Below is a small trained network, with its code and all its weights. Each question gives an input and a class and asks what happens when units are switched off, that is, made to give their printed mean instead of their output.

import numpy as np


def w(rows, s, z=0):
    codes = np.array(rows[::2]) - 128.0
    scale = np.full(codes.shape[1], s)
    scale[-1] = z or s
    return codes * scale


def f(y):
    return y / 2 * (1 + np.tanh(0.7978845608 * (y + 0.044715 * y**3)))


def log_softmax(a):
    a = a - a.max(-1, keepdims=True)
    return a - np.log(np.exp(a).sum(-1, keepdims=True))


def net(x, mask):
    res = np.array(x, float).reshape(1, 7) / 4 @ E
    y = f(res @ A[0][:, :-1].T + A[0][:, -1])
    res = res + np.where(mask, y, B[0][:, -1]) @ B[0][:, :-1]
    return log_softmax(res[-1] @ U[:, :-1].T + U[:, -1])


A, B = {}, {}
E = w([
[213,37,193,146],'x0',
[147,146,123,123],'x1',
[143,95,39,188],'x2',
[129,128,128,128],'x3',
[132,131,127,128],'x4',
[128,127,128,128],'x5',
[135,170,155,251],'x6',
],0.013)
A[0] = w([
[101,151,105,67,219],'n0',
[212,63,176,133,179],'n1',
[124,174,180,128,113],'n2',
[128,94,74,91,135],'n3',
[152,90,123,74,117],'n4',
[232,41,175,161,87],'n5',
[88,135,191,12,188],'n6',
[128,123,161,43,175],'n7',
[149,66,33,54,169],'n8',
[141,103,63,202,88],'n9',
[99,194,250,123,96],'n10',
[159,130,193,113,119],'n11',
[158,115,209,108,150],'n12',
[72,174,71,119,254],'n13',
[174,83,123,143,109],'n14',
[155,108,210,111,121],'n15',
[113,152,163,203,192],'n16',
[165,138,126,143,112],'n17',
],0.018,0.0075)
B[0] = w([
[152,66,78,98,191],'n0',
[132,77,220,142,243],'n1',
[89,144,111,134,161],'n2',
[69,70,127,144,168],'n3',
[120,113,193,86,176],'n4',
[169,2,88,180,254],'n5',
[232,115,77,59,239],'n6',
[194,93,155,77,207],'n7',
[5,80,146,147,212],'n8',
[190,130,97,195,188],'n9',
[27,182,90,145,205],'n10',
[141,152,165,154,178],'n11',
[145,162,185,158,200],'n12',
[141,191,31,164,207],'n13',
[122,90,101,163,176],'n14',
[145,164,184,162,197],'n15',
[137,179,119,115,195],'n16',
[131,113,124,135,141],'n17',
],0.032,0.023)
U = w([
[254,64,35,124,157],'0',
[30,91,11,117,152],'1',
[199,91,160,86,33],'2',
[64,52,112,157,144],'3',
[79,206,47,93,169],'4',
[205,169,60,185,5],'5',
[159,179,168,227,188],'6',
],0.0096,0.0033)

Each question gives the input, the list of numbers given to net, and the class t.
The units are the neurons (one row each of A and B). Each row of codes is followed by its name. A weight is (code - 128) times the scale printed after its matrix; where a second scale follows, it is the last column's (A, B and U).
mask holds one flag per neuron, in row order. A switched-off neuron (its flag False) gives its mean, the last column of its row in B, instead of its output. The means were averaged over made-up inputs and are rounded, as every weight is.
A unit's drop is (log p(t) with every unit on - log p(t) with that unit switched off) / (log p(t) with every unit on - log p(t) with every unit switched off).
The circuit of an input: a set's keep is (log p(t) with only the set's units on - log p(t) with every unit switched off) / (log p(t) with every unit on - log p(t) with every unit switched off). Starting from the 12 units with the biggest drops (on a tie, the unit counted first), units are removed one at a time, each time the one whose removal leaves the highest keep (on an exact tie, the one counted first), for as long as the keep stays at least 0.8.
circuit, biggest first: the units of the circuit, biggest drop first
unit that matters most: the unit with the biggest drop
top k neurons: the k neurons with the biggest drops, biggest first
drop when u is switched off: that unit's drop, to one decimal
input [-1,-3,1,2,4,-8,2], class 5: circuit, biggest first -> (n5, n1)
input [-5,-8,-7,-8,3,-2,1], class 4: unit that matters most -> n10
input [-1,-1,3,5,7,-1,4], class 5: top 2 neurons -> (n5, n6)
input [8,-8,-4,8,0,-3,0], class 2: top 3 neurons -> (n5, n1, n13)
input [0,-7,2,7,-4,2,-1], class 1: circuit, biggest first -> (n1, n6)
input [1,8,-1,1,4,6,-2], class 2: top 3 neurons -> (n5, n13, n9)
input [-7,-5,-7,-7,-4,-4,3], class 4: top 2 neurons -> (n5, n10)
input [-3,4,1,5,-5,-3,0], class 1: top 3 neurons -> (n6, n5, n7)
input [-4,-3,-3,-8,-4,-4,2], class 4: top 2 neurons -> (n5, n8)
input [-6,-8,1,-3,-4,3,4], class 5: top 2 neurons -> (n8, n10)
input [6,-7,8,0,8,0,0], class 3: top 4 neurons -> (n6, n8, n1, n7)
input [-1,7,0,-5,3,4,5], class 4: top 2 neurons -> (n5, n1)
input [-4,5,1,3,6,4,-4], class 1: top 2 neurons -> (n8, n5)
input [4,5,3,4,7,-1,-7], class 3: circuit, biggest first -> (n8)
input [1,-2,-6,-5,2,-7,-5], class 2: top 3 neurons -> (n5, n13, n4)
input [3,-8,-6,5,0,-6,0], class 2: drop when n17 is switched off -> 0.0
input [-5,3,-1,-5,-5,1,5], class 4: drop when n5 is switched off -> 0.1
input [-8,1,2,4,3,6,-5], class 1: drop when n8 is switched off -> 0.5
